Below are the code and all the weights of a small trained network. Each question names an input and a class and asks about switching units off, where a switched-off unit gives its printed mean instead of its output.

import numpy as np


def w(rows, s, z=0):
    codes = np.array(rows[::2]) - 128.0
    scale = np.full(codes.shape[1], s)
    scale[-1] = z or s
    return codes * scale


def f(y):
    return np.maximum(y, 0)


def log_softmax(a):
    a = a - a.max(-1, keepdims=True)
    return a - np.log(np.exp(a).sum(-1, keepdims=True))


def net(x, mask):
    res = np.array(x, float).reshape(1, 3) / 4 @ E
    y = f(res @ A[0][:, :-1].T + A[0][:, -1])
    res = res + np.where(mask, y, B[0][:, -1]) @ B[0][:, :-1]
    return log_softmax(res[-1] @ U[:, :-1].T + U[:, -1])


A, B = {}, {}
E = w([
[118,104,222,214,19,167,119],'x0',
[232,50,199,160,198,108,173],'x1',
[108,82,136,67,168,254,20],'x2',
],0.011)
A[0] = w([
[137,138,32,88,165,13,198,198],'neuron 0',
[154,89,73,88,237,110,142,163],'neuron 1',
[100,31,162,145,78,245,97,57],'neuron 2',
[42,181,62,91,117,123,81,196],'neuron 3',
[144,165,77,95,254,153,66,140],'neuron 4',
[130,230,76,104,211,11,200,200],'neuron 5',
[173,159,126,208,20,64,198,135],'neuron 6',
[138,135,105,136,152,40,223,120],'neuron 7',
[28,199,114,152,61,91,144,168],'neuron 8',
[121,175,66,132,155,80,201,149],'neuron 9',
[51,191,128,181,43,148,110,176],'neuron 10',
[195,44,171,118,200,111,133,162],'neuron 11',
[10,178,91,75,60,114,105,254],'neuron 12',
[107,166,159,150,57,102,204,143],'neuron 13',
[159,115,193,203,132,69,139,112],'neuron 14',
[169,22,242,177,125,117,222,164],'neuron 15',
[57,181,36,42,134,175,146,159],'neuron 16',
[45,170,57,1,160,162,118,180],'neuron 17',
],0.0085,0.0057)
B[0] = w([
[24,95,207,203,133,147,72,214],'neuron 0',
[125,117,68,66,204,133,84,211],'neuron 1',
[2,94,165,184,137,119,67,200],'neuron 2',
[145,135,166,169,75,169,183,202],'neuron 3',
[200,125,68,50,162,130,166,210],'neuron 4',
[52,115,184,164,62,132,45,223],'neuron 5',
[191,120,73,49,150,132,224,233],'neuron 6',
[110,78,186,139,127,154,156,197],'neuron 7',
[159,189,66,145,86,126,107,202],'neuron 8',
[62,161,146,165,96,95,95,182],'neuron 9',
[125,239,68,121,69,87,97,212],'neuron 10',
[133,103,138,51,216,65,84,220],'neuron 11',
[122,218,131,182,76,164,181,225],'neuron 12',
[196,195,57,92,95,81,169,196],'neuron 13',
[176,52,151,109,119,148,186,195],'neuron 14',
[121,27,156,98,147,124,174,247],'neuron 15',
[196,123,164,151,114,200,197,199],'neuron 16',
[192,160,145,137,161,238,193,218],'neuron 17',
],0.008,0.015)
U = w([
[4,170,179,225,65,169,72,194],'0',
[252,102,162,132,141,179,237,60],'1',
[11,38,228,152,166,62,58,204],'2',
[190,120,12,47,242,89,66,5],'3',
[192,193,2,125,85,25,154,108],'4',
],0.0084,0.0019)

Each question gives the input, the list of numbers given to net, and the class t.
The units are the neurons (one row each of A and B). Each row of codes is followed by its name. A weight is (code - 128) times the scale printed after its matrix; where a second scale follows, it is the last column's (A, B and U).
mask holds one flag per neuron, in row order. A switched-off neuron (its flag False) gives its mean, the last column of its row in B, instead of its output. The means were averaged over made-up inputs and are rounded, as every weight is.
A unit's drop is (log p(t) with every unit on - log p(t) with that unit switched off) / (log p(t) with every unit on - log p(t) with every unit switched off).
unit that matters most: the unit with the biggest drop
k most important neurons: the k neurons with the biggest drops, biggest first
drop of u: that unit's drop, to one decimal
input [8,2,2], class 2: unit that matters most	neuron 2
input [0,0,-6], class 0: 2 most important neurons	[neuron 0; neuron 5]
input [1,-1,5], class 0: 2 most important neurons	[neuron 6; neuron 2]
input [-8,-2,1], class 1: 2 most important neurons	[neuron 4; neuron 17]
input [0,-6,5], class 1: 4 most important neurons	[neuron 17; neuron 16; neuron 5; neuron 0]
input [1,-2,-4], class 4: 3 most important neurons	[neuron 6; neuron 2; neuron 13]
input [-8,-6,1], class 1: 4 most important neurons	[neuron 17; neuron 16; neuron 4; neuron 2]
input [4,0,0], class 4: 3 most important neurons	[neuron 0; neuron 5; neuron 17]
input [2,0,-1], class 4: 2 most important neurons	[neuron 17; neuron 16]
input [0,-2,-1], class 0: 2 most important neurons	[neuron 4; neuron 6]
input [2,-6,0], class 4: 3 most important neurons	[neuron 0; neuron 5; neuron 10]
input [0,6,2], class 3: 2 most important neurons	[neuron 0; neuron 5]
input [3,0,7], class 0: 3 most important neurons	[neuron 15; neuron 11; neuron 1]
input [-3,5,1], class 3: 2 most important neurons	[neuron 2; neuron 1]
input [-7,0,7], class 1: 3 most important neurons	[neuron 17; neuron 16; neuron 3]
input [-7,0,-4], class 0: drop of neuron 15	0.1
input [4,4,7], class 2: drop of neuron 15	0.0
input [1,-4,-2], class 4: most important neuron	[neuron 2]
input [-7,-6,1], class 1: drop of neuron 4	0.7
input [-8,7,-1], class 2: drop of neuron 0	0.2
